Below are the code and all the weights of a small trained network. Each question names an input and a target symbol and asks about switching units off, where a switched-off unit gives its printed mean instead of its output.

import numpy as np


def w(rows, s, z=0):
    codes = np.array(rows[::2]) - 128.0
    scale = np.full(codes.shape[1], s)
    scale[-1] = z or s
    return codes * scale


def norm(h):
    return h / np.sqrt((h * h).mean(-1, keepdims=True) + 1e-5)


def f(y):
    return np.maximum(y, 0)


def softmax(a):
    e = np.exp(a - a.max(-1, keepdims=True))
    return e / e.sum(-1, keepdims=True)


def log_softmax(a):
    a = a - a.max(-1, keepdims=True)
    return a - np.log(np.exp(a).sum(-1, keepdims=True))


def net(x, mask):
    ids = ['βθμξπτψ'.index(c) for c in x.split()]
    T = len(ids)
    res = E[ids] + P[:T]
    r = norm(res)
    for j in range(2):
        rows = slice(2 * j, 2 * j + 2)
        q, k, v = (r @ M[0][rows].T for M in (Q, K, V))
        z = softmax(np.where(np.tri(T) > 0, q @ k.T / 2**0.5, -1e9)) @ v
        o = O[0][rows]
        res = res + np.where(mask[j], z, o[:, -1]) @ o[:, :-1]
    y = f(norm(res) @ A[0][:, :-1].T + A[0][:, -1])
    res = res + np.where(mask[2:10], y, B[0][:, -1]) @ B[0][:, :-1]
    return log_softmax(norm(res)[-1] @ U[:, :-1].T + U[:, -1])


Q, K, V, O, A, B = {}, {}, {}, {}, {}, {}
E = w([
[33,123,97,2],'β',
[160,198,53,24],'θ',
[123,109,134,147],'μ',
[173,123,157,165],'ξ',
[103,72,112,136],'π',
[201,196,83,78],'τ',
[135,65,119,152],'ψ',
],0.013)
P = w([
[129,152,244,47],'0',
[183,145,43,139],'1',
[223,84,46,118],'2',
[174,85,156,131],'3',
[76,187,142,206],'4',
[94,154,76,253],'5',
[194,116,100,132],'6',
[138,102,129,185],'7',
],0.016)
Q[0] = w([
[252,161,98,196],'h1',
[140,129,52,19],'h1',
[179,185,1,104],'h2',
[53,199,124,160],'h2',
],0.026)
K[0] = w([
[136,81,252,116],'h1',
[138,150,129,13],'h1',
[141,127,225,71],'h2',
[197,62,140,62],'h2',
],0.031)
V[0] = w([
[106,146,97,165],'h1',
[126,108,199,155],'h1',
[100,4,130,150],'h2',
[247,142,203,216],'h2',
],0.035)
O[0] = w([
[122,210,147,105,9],'h1',
[179,135,136,158,180],'h1',
[120,25,57,166,11],'h2',
[179,35,251,131,31],'h2',
],0.024,0.012)
A[0] = w([
[128,106,129,158,26],'n1',
[159,128,159,104,47],'n2',
[3,97,148,47,118],'n3',
[108,181,86,139,89],'n4',
[106,135,142,149,68],'n5',
[132,160,120,177,124],'n6',
[136,90,83,112,3],'n7',
[109,135,81,161,113],'n8',
],0.058,0.0057)
B[0] = w([
[136,130,99,130,158],'n1',
[114,157,102,142,180],'n2',
[178,114,170,2,203],'n3',
[127,87,175,131,253],'n4',
[119,148,134,123,130],'n5',
[119,105,158,106,173],'n6',
[100,132,145,78,165],'n7',
[121,159,93,169,209],'n8',
],0.088,0.024)
U = w([
[4,96,164,176,109],'β',
[94,118,222,59,180],'θ',
[178,145,63,176,165],'μ',
[208,105,192,188,2],'ξ',
[59,134,53,110,216],'π',
[108,234,161,133,87],'τ',
[129,30,95,126,44],'ψ',
],0.018,0.0037)

Each question gives the input, a string of symbols that net reads in full, and the target symbol t.
The units are the heads (2 rows each of Q, K, V and O) and the neurons (one row each of A and B). Each row of codes is followed by its name. A weight is (code - 128) times the scale printed after its matrix; where a second scale follows, it is the last column's (O, A, B and U).
mask holds one flag per unit, heads first, then neurons. A switched-off unit (its flag False) gives its mean, the last column of its rows in O or B, instead of its output. The means were averaged over made-up inputs and are rounded, as every weight is.
A unit's drop is (log p(t) with every unit on - log p(t) with that unit switched off) / (log p(t) with every unit on - log p(t) with every unit switched off).
The circuit of an input: a set's keep is (log p(t) with only the set's units on - log p(t) with every unit switched off) / (log p(t) with every unit on - log p(t) with every unit switched off). Starting from all 10 units, units are removed one at a time, each time the one whose removal leaves the highest keep (on an exact tie, the one counted first), for as long as the keep stays at least 0.8.
units of the circuit, in order: the units of the circuit, biggest drop first
top k neurons: the k neurons with the biggest drops, biggest first
which heads matter: for each layer, one digit per head in row order, 1 if its drop is at least 0.15 and else 0, layers parted by /
drop when u is switched off: that unit's drop, to one decimal
input τ β τ β β τ ψ, target β: which heads matter -> 00
input ψ ξ β β π, target β: units of the circuit, in order -> n3
input μ μ ψ β ψ, target ψ: which heads matter -> 01
input ψ β β π τ, target ψ: top 2 neurons -> n8; n3
input τ θ π ψ ξ, target π: top 2 neurons -> n4; n7
input τ ψ ψ ψ, target ψ: top 3 neurons -> n3; n8; n4
input π τ π β τ θ, target π: top 3 neurons -> n4; n7; n3
input μ ψ τ θ θ ξ ξ θ, target μ: units of the circuit, in order -> h2; n4; n3; h1
input μ τ ψ, target μ: units of the circuit, in order -> h2; n4; n3
input μ θ θ, target μ: units of the circuit, in order -> n4; n3; h1
input τ β τ τ ξ θ, target τ: units of the circuit, in order -> h2; n4; n3
input β μ ξ ξ ψ ξ, target ξ: units of the circuit, in order -> h2; n3
input τ μ τ τ π ξ, target τ: units of the circuit, in order -> h2; n4; n3; n2
input β τ β β τ, target β: top neuron -> n4
input ξ β β β μ μ π μ, target μ: top 2 neurons -> n4; n3
input μ π π τ ψ β ξ, target ψ: top 2 neurons -> n8; n3
input μ ξ ψ μ μ, target ψ: top 4 neurons -> n8; n3; n2; n4
input π ψ β β ξ ξ θ ξ, target ξ: top 2 neurons -> n3; n8
input ψ μ β β τ μ β ξ, target μ: drop when n4 is switched off -> 0.5
input ξ θ π, target ξ: drop when h2 is switched off -> 2.0
input β β τ ψ ξ ξ, target ψ: units of the circuit, in order -> h2
input β ξ μ μ, target ξ: drop when n4 is switched off -> 0.1
